Here is a tiny trained network, its code and every weight. The questions are about switching its units off for an input and a class, where a switched-off unit gives its printed mean instead of its output.

import numpy as np


def w(rows, s, z=0):
    codes = np.array(rows[::2]) - 128.0
    scale = np.full(codes.shape[1], s)
    scale[-1] = z or s
    return codes * scale


def f(y):
    return np.maximum(y, 0)


def log_softmax(a):
    a = a - a.max(-1, keepdims=True)
    return a - np.log(np.exp(a).sum(-1, keepdims=True))


def net(x, mask):
    res = np.array(x, float).reshape(1, 4) / 4 @ E
    y = f(res @ A[0][:, :-1].T + A[0][:, -1])
    res = res + np.where(mask, y, B[0][:, -1]) @ B[0][:, :-1]
    return log_softmax(res[-1] @ U[:, :-1].T + U[:, -1])


A, B = {}, {}
E = w([
[50,178,254,194],'x0',
[240,187,108,200],'x1',
[169,164,228,43],'x2',
[89,223,27,116],'x3',
],0.0087)
A[0] = w([
[130,154,87,169,135],'N1',
[239,177,188,104,162],'N2',
[143,147,179,125,229],'N3',
[72,78,105,132,253],'N4',
[103,161,121,68,115],'N5',
[103,205,103,189,144],'N6',
[105,124,56,139,192],'N7',
[68,205,123,107,183],'N8',
[150,160,114,97,78],'N9',
[136,5,140,69,188],'N10',
[101,157,161,187,120],'N11',
[146,161,140,120,55],'N12',
[127,77,108,89,115],'N13',
[117,100,85,154,221],'N14',
[173,121,91,116,150],'N15',
[129,143,138,71,128],'N16',
[221,164,65,207,203],'N17',
[143,125,88,134,93],'N18',
[141,139,108,140,54],'N19',
[109,175,145,84,146],'N20',
],0.018,0.0039)
B[0] = w([
[90,114,145,81,181],'N1',
[224,51,109,159,226],'N2',
[179,129,75,136,189],'N3',
[80,162,146,197,200],'N4',
[156,166,188,101,171],'N5',
[47,173,61,120,205],'N6',
[109,144,194,91,203],'N7',
[163,215,144,96,203],'N8',
[140,117,151,99,154],'N9',
[94,97,229,222,236],'N10',
[111,135,26,169,187],'N11',
[117,100,112,124,145],'N12',
[130,103,154,167,174],'N13',
[91,141,169,124,188],'N14',
[126,94,156,116,182],'N15',
[168,158,167,100,168],'N16',
[85,24,101,2,253],'N17',
[129,117,140,111,164],'N18',
[132,110,139,109,145],'N19',
[172,175,136,104,176],'N20',
],0.027,0.016)
U = w([
[82,121,98,8,229],'0',
[160,254,138,54,193],'1',
[207,116,108,124,4],'2',
[38,172,165,152,208],'3',
[85,228,31,101,110],'4',
[18,230,107,74,61],'5',
],0.0088,0.0021)

Each question gives the input, the list of numbers given to net, and the class t.
The units are the neurons (one row each of A and B). Each row of codes is followed by its name. A weight is (code - 128) times the scale printed after its matrix; where a second scale follows, it is the last column's (A, B and U).
mask holds one flag per neuron, in row order. A switched-off neuron (its flag False) gives its mean, the last column of its row in B, instead of its output. The means were averaged over made-up inputs and are rounded, as every weight is.
A unit's drop is (log p(t) with every unit on - log p(t) with that unit switched off) / (log p(t) with every unit on - log p(t) with every unit switched off).
The circuit of an input: a set's keep is (log p(t) with only the set's units on - log p(t) with every unit switched off) / (log p(t) with every unit on - log p(t) with every unit switched off). Starting from the 12 units with the biggest drops (on a tie, the unit counted first), units are removed one at a time, each time the one whose removal leaves the highest keep (on an exact tie, the one counted first), for as long as the keep stays at least 0.8.
units of the circuit, in order: the units of the circuit, biggest drop first
k most important neurons: the k neurons with the biggest drops, biggest first
drop of u: that unit's drop, to one decimal
input [-2,-3,-7,3], class 5: 2 most important neurons => (N10 N2)
input [8,6,-4,-2], class 4: units of the circuit, in order => (N11)
input [4,4,-7,8], class 5: 2 most important neurons => (N6 N2)
input [3,2,-8,-5], class 5: units of the circuit, in order => (N2 N10 N4)
input [7,-1,-3,-6], class 4: 2 most important neurons => (N11 N10)
input [8,1,1,8], class 4: 2 most important neurons => (N6 N11)
input [-8,-7,0,8], class 3: 2 most important neurons => (N4 N13)
input [4,0,3,0], class 2: 2 most important neurons => (N6 N7)
input [6,4,-8,6], class 5: drop of N6 => 2.2
input [5,6,-6,-7], class 0: drop of N17 => 0.8
input [-3,7,6,-2], class 2: drop of N2 => 3.6
